cols: Y V X T K
[148 122 152 105 100] = (78)
[129  79  79 129  79] = (197)
[128  88  95 134 125] = (92)
[128  88 108 100  95] = (97)
[ 67  88 108 100  95] = (214)
find: [128  88  95 134 125]  (92)
miss (214): [100 108  95  88]  [67]

cols: L D U M H G N Q
[131 102 158 195 155 114 102 136] = (201)
[115 132 115 145 115 115 130 126] = (124)
[150 149 134  88 118  91 126 145] = (175)
[112 132 137 162 137 138 129 172] = (45)
[171 108 100  73 116  99 128 161] = (31)
[127  98 122 128 100 141 133 118] = (12)
[128 141 124 107 115 113 130 126] = (97)
[138 142 121 108 145 114 120 148] = (114)
[154 129 154 154 154 152 128 104] = (197)
[133 132 127 133 145 113 132 113] = (78)
down: [149 132 108  98 141 142 129]  D
dup (124):   [115]
dup (197):   [154]
down: [126 145 172 161 118 126]  Q
dup (201):   [102]
find: [133 132 127 133 145]  (78)

cols: Z F S R E C J A B
[159  83  93 105 128 143 170 146 129]  (124)
[152  66 110 122 148 177 159  73 110]  (175)
[111 137 137 131 104 111 111 156  95]  (201)
[124 148  88 157  75  80 180 202  99]  (197)
[107 110 119 141 118  83 109 157 142]  (45)
[123  89  76 137 139 126 140 102 123]  (97)
[134 147 146 119 137 125 148 133 161]  (92)
[164 102 134 109 147 158 164 107 146]  (78)
miss (45): [118 141 157 142 119 107 110  83]  [109]
find: [124 148  88 157  75  80 180 202  99]  (197)

cols: Ripum pep vudum Num dapem
[101  55 179 109 173] : (201)
[107  86 158 115 156] : (97)
[110  64 171 114 165] : (124)
[104  56 177 111 171] : (45)
[108  62 173 113 167] : (214)
[106  88 157 114 155] : (78)
[128 120 132 128 131] : (175)
[111  95 152 117 150] : (92)
[125 103 144 125 141] : (31)
[120 116 137 131 128] : (12)
miss (92): [152 150 111  95]  [117]
find: [128 131]  (175)

cols: Guvi Megif Rubib gopem lipi nerap pidog vov nub
[124 122 128 171 156 129 106 175 122]  (197)
[113 181 124 158  96 109 101 152 126]  (45)
[167 111 106 135 124 119 161 139  81]  (175)
[ 88 156 147 119 164 149 164  61 125]  (92)
[162 104 145  95 160 163 105 176  93]  (214)
[119 102  93 135 132 128 103  72 128]  (114)
[129 143 126  74 170  63 159 119 183]  (97)
[113 133 152 140 133 135 129  93 108]  (12)
[102 151 143 131 156 151 157  89 114]  (124)
[145 137 140  92 176  54 148 123 170]  (78)
down: [183 108 114 170]  nub
down: [126  81 125  93 128 183 108]  nub
dup (197):   [122]
miss (197): [171 156 106 124 175 129 122 122]  [128]
down: [126 152 143 140]  Rubib
down: [101 161 164 105 103 159 129 157]  pidog

cols: vovom Pefog Supeg Kemi
[114 115 130 152] -> (197)
[147 142 118  97] -> (114)
[ 52 149 119 190] -> (124)
[ 76 136 112 171] -> (12)
[ 93 137 121 125] -> (214)
[115 130 113 128] -> (31)
[118 149 117 117] -> (175)
[139 132  99 122] -> (45)
[114 153 130 152] -> (201)
[148 148  97  88] -> (97)
[139 114 179 141] -> (92)
down: [152  97 190 171 125 128 117 122 152  88]  Kemi
miss (12): [112 136  76]  [171]
down: [ 97 190 171 125]  Kemi
down: [ 97 190 171]  Kemi
down: [117  99 130  97]  Supeg
find: [ 76 136]  (12)

cols: lusuf bak tuka Tazed bodod numi vivi pon vese sutof
[126 124 124  76 137 132 155 193 119 118]  (197)
[144 125 137 126 131 135 124 112  61 145]  (124)
[130 154 143 112 143 142 112 112 115 133]  (214)
down: [126 144]  lusuf
miss (214): [143 112 154 112 112 142 133 130 143]  [115]
miss (124): [131 126 112 144  61 145 135 137 124]  [125]
miss (197): [132 124 193 126  76 124 118 119 155]  [137]
find: [126 124 124  76 137 132 155 193]  (197)
dup (197):   [124]
miss (197): [126 137  76 118 132 124 119 124 193]  [155]

cols: Zelar zes Vatek Melev Vozuz reto mugo Mapa Bufu
[127 135  87 105 134 127  90 124 134] = (97)
[116  88 133 137 163 163 112 149 119] = (12)
[ 88  98 134 147 166 147  90 131 147] = (31)
[123 126  96 109 140 168 125 148 135] = (201)
[127 135  90 124 134 134  87 135 135] = (175)
[157 128 118 117 121 138 151 127 121] = (197)
[125 147  93 115 145 126 155 116 158] = (214)
dup (12):   [163]
find: [134 147 166]  (31)
find: [ 88  98 134 147 166 147  90 131 147]  (31)
miss (175): [135 135 135 134 134  90 127  87]  [124]
down: [134 119 147]  Bufu
down: [133 134  96  90 118  93]  Vatek
find: [ 87 105 134 127  90 124 134]  (97)

cols: danel zuv mogu Nunu bedim gulo ton lopa dud
[139 117 121 133 128 127 123 115 131] : (78)
[162 165  93 162 145 109  91 165 162] : (114)
[ 92 140 140 166 170 149 188 100  97] : (197)
[148  78 138 183 137 179 155 189 184] : (214)
dup (197):   [140]
miss (214): [184 148 179 183 189 137 155  78]  [138]
find: [139 117 121 133 128 127 123 115 131]  (78)

cols: ver temip deme rer Depo Sada
[149 134 163  78  75 123] : (92)
[141 141 142 103 105 107] : (12)
[105 186 173 131 140 105] : (197)
[160 113 158 134 117 171] : (31)
[124 126  86 107 117  76] : (124)
[133 121 119 125 127 107] : (97)
[126 126  86 107 117  76] : (78)
[106 134 110 126 136 110] : (201)
[154 110 148  89  81 135] : (114)
[146 136 151 136 110 126] : (175)
[129 132 133  99 104 108] : (45)
down: [126 121 126 134 110 136 132]  temip
find: [126 126  86 107 117  76]  (78)
miss (78): [117 126 126  86  76]  [107]
find: [124 126  86 107 117  76]  (124)
down: [126 134]  temip
find: [126 136 110]  (201)
dup (175):   [136]

cols: Poz vafef zotok kili kolo pigu Tid kal
[140 126 105 141  77 151 143 188]  (45)
[134 137 117 145  78 159 150 186]  (201)
[111 159 158 136  95 175 153 169]  (12)
[142 113  78 133  78  78  78  78]  (31)
[113  96 133  78 143 178 168 147]  (175)
[110 159 169 169 103 178 147 168]  (214)
[127 147 131 145  81 165 155 182]  (114)
[119 154 144 143  87 171 156 176]  (197)
find: [113  78 133  78  78  78  78]  (31)
dup (31):   [78]
find: [119 154 144 143  87 171 156 176]  (197)
down: [110 127]  Poz
find: [178 147 168]  (214)
dup (214):   [169]

cols: bago vikam nov forur
[72 92 73 73] -> (31)
[101 101 101 101] -> (201)
[140  92  92  73] -> (12)
miss (12): [73 92 92]  [140]
find: [140  92  92  73]  (12)
dup (201):   [101]
miss (31): [73 92 73]  [72]
miss (12): [ 92 140  92]  [73]
dup (12):   [92]

cols: mipa zaso rudil zivu dumu mol
[181  66 149 140 135 122]  (31)
[135 148 155 148 148 135]  (114)
[132 114 138 131 132 128]  (45)
[130 137 149 123 122 127]  (214)
[127 127 183  66 115 127]  (197)
down: [122 135 128 127]  mol
dup (197):   [127]
find: [132 114 138 131 132 128]  (45)
find: [183  66]  (197)
find: [181  66 149 140 135 122]  (31)

cols: Zumog bep zili nop
[106  72  99 186] : (45)
[125 159 158 101] : (201)
[108 151 144 169] : (197)
[139  93 115 132] : (97)
[138  83 141 100] : (124)
[139  93 115  77] : (78)
find: [141 100]  (124)
miss (201): [125 101 159]  [158]

cols: tud Fil diza Ludum Pivi Sego fivaz savan zored
[108 117 126 117 151 152 183  88 132] -> (201)
[134 127 159  93 123 150 133 130 140] -> (175)
[108 194 126 117 151 167 180 180 123] -> (97)
dup (201):   [117]
find: [159  93]  (175)
dup (97):   [180]
find: [127 159  93 123 150 133 130 140]  (175)
down: [132 140]  zored

cols: Furud nimek Murir Kun lafil dakov suvev vab pire sek
[128 162 156 132 119 130 137 103 145 158]  (97)
[103 129 150 141 121 135 144 128 144 133]  (12)
[131 139 125 126 126 125 118 131 128 124]  (92)
[119 135 123 131 124 125 111 143 128 112]  (78)
[137 124 131 115 133 151 185 106 134 150]  (201)
[137 123 101 115 133 133 129 143 124 107]  (31)
[119 120 149 139 126 127 138 115 130 145]  (45)
[137 128 107 114 132 138 140 136 131 115]  (114)
[122 169 137 134 115 115  87 135 131 122]  (214)
[136 139 119 112 130 147 164 123 145 131]  (175)
[126  99 132 134 134 129 142 123 122 135]  (197)
[142 122 150 129 123 134 147 105 144 155]  (124)
find: [137 103 145]  (97)
find: [122 169 137 134 115 115]  (214)
miss (201): [151 137 131 106 150 134 185 124 115]  [133]
dup (31):   [133]
find: [135 144 128 144 133]  (12)
find: [142 123]  (197)

cols: tize val Kep mizik Mup Zoru nemif
[148 127  97 135 105 133  97]  (197)
[119 127 132 130 134 133 151]  (78)
[140 130 146 129 119 120 122]  (45)
[107 100  91 144 139 137 111]  (201)
[156 131 137 109  84 158 177]  (97)
[163 145 140  83 137  83 140]  (12)
[120 134  63 143 159 120 102]  (92)
[ 87  98  98 106 165 133 160]  (124)
down: [133 120 137 158]  Zoru
dup (197):   [97]
down: [140  63  98]  Kep

cols: nuril gab nug zopiz gem tuse tapus
[154 122 109 142 189 176 133] = (45)
[178 133 153 194 178 193 123] = (197)
[154 122 109 142 189  74 133] = (175)
dup (197):   [178]
find: [154 122 109 142 189 176 133]  (45)
miss (197): [178 153 133 193 178 123]  [194]
down: [194 142]  zopiz

cols: gomos Met Nalot Zir Fuzab Posag
[ 99 137 100 121 123 113]  (45)
[149  99 140 152  94 148]  (197)
[ 92  93  81  93 167  93]  (12)
[104 108 109 123 150 117]  (92)
[ 93 144 114 145 150 114]  (114)
[106 120  60 108 130 119]  (175)
[ 86 146 144 170 141  98]  (97)
[ 90 117 150 120 123  96]  (201)
[105 111 163 146 160 148]  (78)
[ 94  99 140 131 129 116]  (31)
[ 87  96 102 120 123 116]  (124)
[ 94  99 140 131 117 116]  (214)
down: [ 93 106  86  90 105  94  87  94]  gomos
down: [108 170 120 146]  Zir
dup (12):   [93]
find: [ 87  96 102 120 123 116]  (124)
down: [123 160 129 123]  Fuzab

cols: zogil lopev datim zezi padif
[131 140 123 138 111]  (197)
[126 126 125 126 126]  (214)
[149 129 128 149 195]  (114)
miss (197): [123 140 138 111]  [131]
dup (114):   [149]
dup (214):   [126]
find: [128 149]  (114)
find: [126 125 126 126]  (214)
find: [131 140 123 138 111]  (197)
find: [149 129 128 149 195]  (114)

cols: zop Losuz Los tolib Fali rozo Badit Tudev busef labo
[152 130  92 166 102 107  69 105 158 110] -> (114)
[135 144 102 140 100 106 179 126 142 161] -> (97)
[107 110  57 152  87 119  76 111 137  98] -> (78)
[161 102 161 100 106 179 127 126 142 161] -> (214)
[152 135 102 140 100 106 142 126 142 161] -> (124)
find: [152 135 102 140 100 106 142 126 142 161]  (124)
down: [ 92 102  57]  Los
dup (214):   [161]
dup (124):   [142]
find: [144 102 140 100 106 179 126]  (97)

